Below are the code and all the weights of a small trained network. Each question names an input and a class and asks about switching units off, where a switched-off unit gives its printed mean instead of its output.

import numpy as np


def w(rows, s, z=0):
    codes = np.array(rows[::2]) - 128.0
    scale = np.full(codes.shape[1], s)
    scale[-1] = z or s
    return codes * scale


def norm(h):
    return h / np.sqrt((h * h).mean(-1, keepdims=True) + 1e-5)


def f(y):
    return np.maximum(y, 0)


def log_softmax(a):
    a = a - a.max(-1, keepdims=True)
    return a - np.log(np.exp(a).sum(-1, keepdims=True))


def net(x, mask):
    res = np.array(x, float).reshape(1, 3) / 4 @ E
    u = 0
    for l in range(4):
        y = f(norm(res) @ A[l][:, :-1].T + A[l][:, -1])
        res = res + np.where(mask[u : u + 7], y, B[l][:, -1]) @ B[l][:, :-1]
        u += 7
    return log_softmax(norm(res)[-1] @ U[:, :-1].T + U[:, -1])


A, B = {}, {}
E = w([
[96,193,246,192,24,87,185,160,116],'x0',
[110,173,157,10,88,155,104,117,16],'x1',
[27,20,171,143,143,164,68,254,130],'x2',
],0.0084)
A[0] = w([
[27,73,86,99,139,203,43,175,87,101],'L0N0',
[175,71,56,225,180,117,159,122,183,52],'L0N1',
[239,174,75,92,139,136,169,23,54,82],'L0N2',
[182,95,30,37,233,177,15,97,116,1],'L0N3',
[88,152,191,164,13,96,185,135,46,75],'L0N4',
[118,145,149,31,53,199,117,89,52,12],'L0N5',
[100,159,108,1,119,172,79,140,26,31],'L0N6',
],0.0083,0.0076)
B[0] = w([
[111,99,68,87,85,126,237,168,119,223],'L0N0',
[214,129,207,113,213,65,111,113,56,200],'L0N1',
[57,112,46,99,70,95,215,190,128,254],'L0N2',
[141,91,180,128,45,214,49,42,204,235],'L0N3',
[149,125,136,76,84,191,27,103,201,222],'L0N4',
[214,153,207,137,215,53,98,146,77,189],'L0N5',
[161,127,169,171,224,66,76,111,2,212],'L0N6',
],0.0094,0.0087)
A[1] = w([
[137,141,109,108,148,130,78,144,183,33],'L1N0',
[92,119,118,96,134,150,191,158,89,61],'L1N1',
[84,155,114,144,152,121,98,125,122,87],'L1N2',
[113,181,79,157,188,188,139,159,109,69],'L1N3',
[128,39,47,97,125,200,2,9,122,10],'L1N4',
[46,150,126,205,177,153,107,93,191,48],'L1N5',
[11,71,128,162,155,229,139,202,73,3],'L1N6',
],0.0073,0.0045)
B[1] = w([
[96,143,111,150,122,173,144,139,129,133],'L1N0',
[121,143,120,152,106,106,93,172,139,162],'L1N1',
[138,146,135,115,141,78,138,101,122,128],'L1N2',
[108,122,131,134,142,192,107,112,73,128],'L1N3',
[148,169,194,135,108,255,122,125,239,254],'L1N4',
[147,109,156,116,127,158,119,98,30,137],'L1N5',
[70,154,60,81,114,69,178,104,122,185],'L1N6',
],0.0087,0.0052)
A[2] = w([
[134,128,128,214,211,117,114,115,130,2],'L2N0',
[90,189,192,167,108,127,121,118,129,60],'L2N1',
[146,123,152,223,188,99,155,151,175,67],'L2N2',
[148,137,175,105,209,108,119,108,54,81],'L2N3',
[144,100,124,246,204,101,124,116,152,61],'L2N4',
[113,154,156,142,117,124,138,138,125,46],'L2N5',
[105,198,187,172,85,196,77,125,169,19],'L2N6',
],0.012,0.0055)
B[2] = w([
[95,144,141,138,202,109,67,69,76,161],'L2N0',
[151,133,154,128,152,207,116,89,157,177],'L2N1',
[161,138,170,77,127,87,76,147,8,201],'L2N2',
[123,148,161,202,235,127,49,129,99,248],'L2N3',
[148,168,176,111,161,114,90,86,27,197],'L2N4',
[155,146,153,85,167,197,180,177,142,134],'L2N5',
[195,71,151,92,113,255,153,117,247,254],'L2N6',
],0.0088,0.0063)
A[3] = w([
[106,144,135,169,161,114,144,124,143,70],'L3N0',
[3,83,103,101,135,151,137,221,126,36],'L3N1',
[132,207,29,129,124,111,254,84,127,3],'L3N2',
[37,85,80,144,114,109,143,191,136,15],'L3N3',
[137,199,35,128,122,119,197,117,136,28],'L3N4',
[112,190,160,139,78,94,104,161,169,139],'L3N5',
[167,190,153,112,140,193,97,138,201,59],'L3N6',
],0.011,0.004)
B[3] = w([
[78,165,100,123,180,113,114,170,114,130],'L3N0',
[110,200,89,219,85,15,173,138,152,197],'L3N1',
[63,72,99,183,47,2,144,222,96,203],'L3N2',
[141,177,68,177,64,41,191,184,116,179],'L3N3',
[62,107,77,209,103,29,178,237,133,181],'L3N4',
[148,75,99,204,149,247,127,84,144,163],'L3N5',
[48,83,77,148,206,140,176,86,192,255],'L3N6',
],0.008,0.0077)
U = w([
[139,95,124,138,103,240,120,78,254,251],'0',
[145,190,161,148,211,92,42,114,9,14],'1',
[73,133,33,171,50,27,190,180,139,103],'2',
],0.014,0.0021)

Each question gives the input, the list of numbers given to net, and the class t.
The units are the neurons (one row each of A and B). Each row of codes is followed by its name. A weight is (code - 128) times the scale printed after its matrix; where a second scale follows, it is the last column's (A, B and U).
mask holds one flag per neuron, layer by layer. A switched-off neuron (its flag False) gives its mean, the last column of its row in B, instead of its output. The means were averaged over made-up inputs and are rounded, as every weight is.
A unit's drop is (log p(t) with every unit on - log p(t) with that unit switched off) / (log p(t) with every unit on - log p(t) with every unit switched off).
The circuit of an input: a set's keep is (log p(t) with only the set's units on - log p(t) with every unit switched off) / (log p(t) with every unit on - log p(t) with every unit switched off). Starting from the 12 units with the biggest drops (on a tie, the unit counted first), units are removed one at a time, each time the one whose removal leaves the highest keep (on an exact tie, the one counted first), for as long as the keep stays at least 0.8.
circuit, biggest first: the units of the circuit, biggest drop first
most important unit: the unit with the biggest drop
top k neurons: the k neurons with the biggest drops, biggest first
k most important neurons of layer l: the k neurons of layer l with the biggest drops, biggest first
drop when u is switched off: that unit's drop, to one decimal
input [-3,-1,-4], class 2: circuit, biggest first	[L0N2]
input [-7,-4,8], class 2: top 2 neurons	[L0N0 L0N4]
input [-5,0,7], class 2: top 2 neurons	[L0N0 L0N4]
input [-1,5,6], class 2: top 2 neurons	[L0N0 L0N1]
input [4,6,-7], class 2: top 2 neurons	[L0N2 L0N1]
input [2,-6,6], class 1: top 2 neurons	[L0N2 L0N1]
input [5,5,0], class 0: top 2 neurons	[L0N4 L0N1]
input [-5,-7,-7], class 1: top 4 neurons	[L0N1 L0N0 L0N4 L2N4]
input [4,-8,-8], class 1: top 4 neurons	[L0N0 L0N1 L2N2 L2N4]
input [0,-8,8], class 1: top 4 neurons	[L0N2 L0N1 L2N4 L2N2]
input [7,-2,-7], class 0: 2 most important neurons of layer 0	[L0N4 L0N0]
input [3,6,8], class 2: top 2 neurons	[L0N0 L0N1]
input [-8,8,4], class 0: top 2 neurons	[L0N3 L1N4]
input [4,1,-3], class 0: circuit, biggest first	[L0N4]
input [5,2,4], class 0: top 2 neurons	[L0N4 L0N2]
input [-7,1,8], class 2: top 2 neurons	[L0N0 L0N4]
input [-2,-3,-3], class 1: top 2 neurons	[L0N1 L0N0]
input [7,7,-4], class 0: top 2 neurons	[L0N4 L0N1]
input [0,1,2], class 2: drop when L0N0 is switched off	3.8
input [2,-5,4], class 1: most important unit	L0N2
input [3,2,0], class 0: drop when L0N4 is switched off	1.3
input [3,5,7], class 2: drop when L0N0 is switched off	4.6
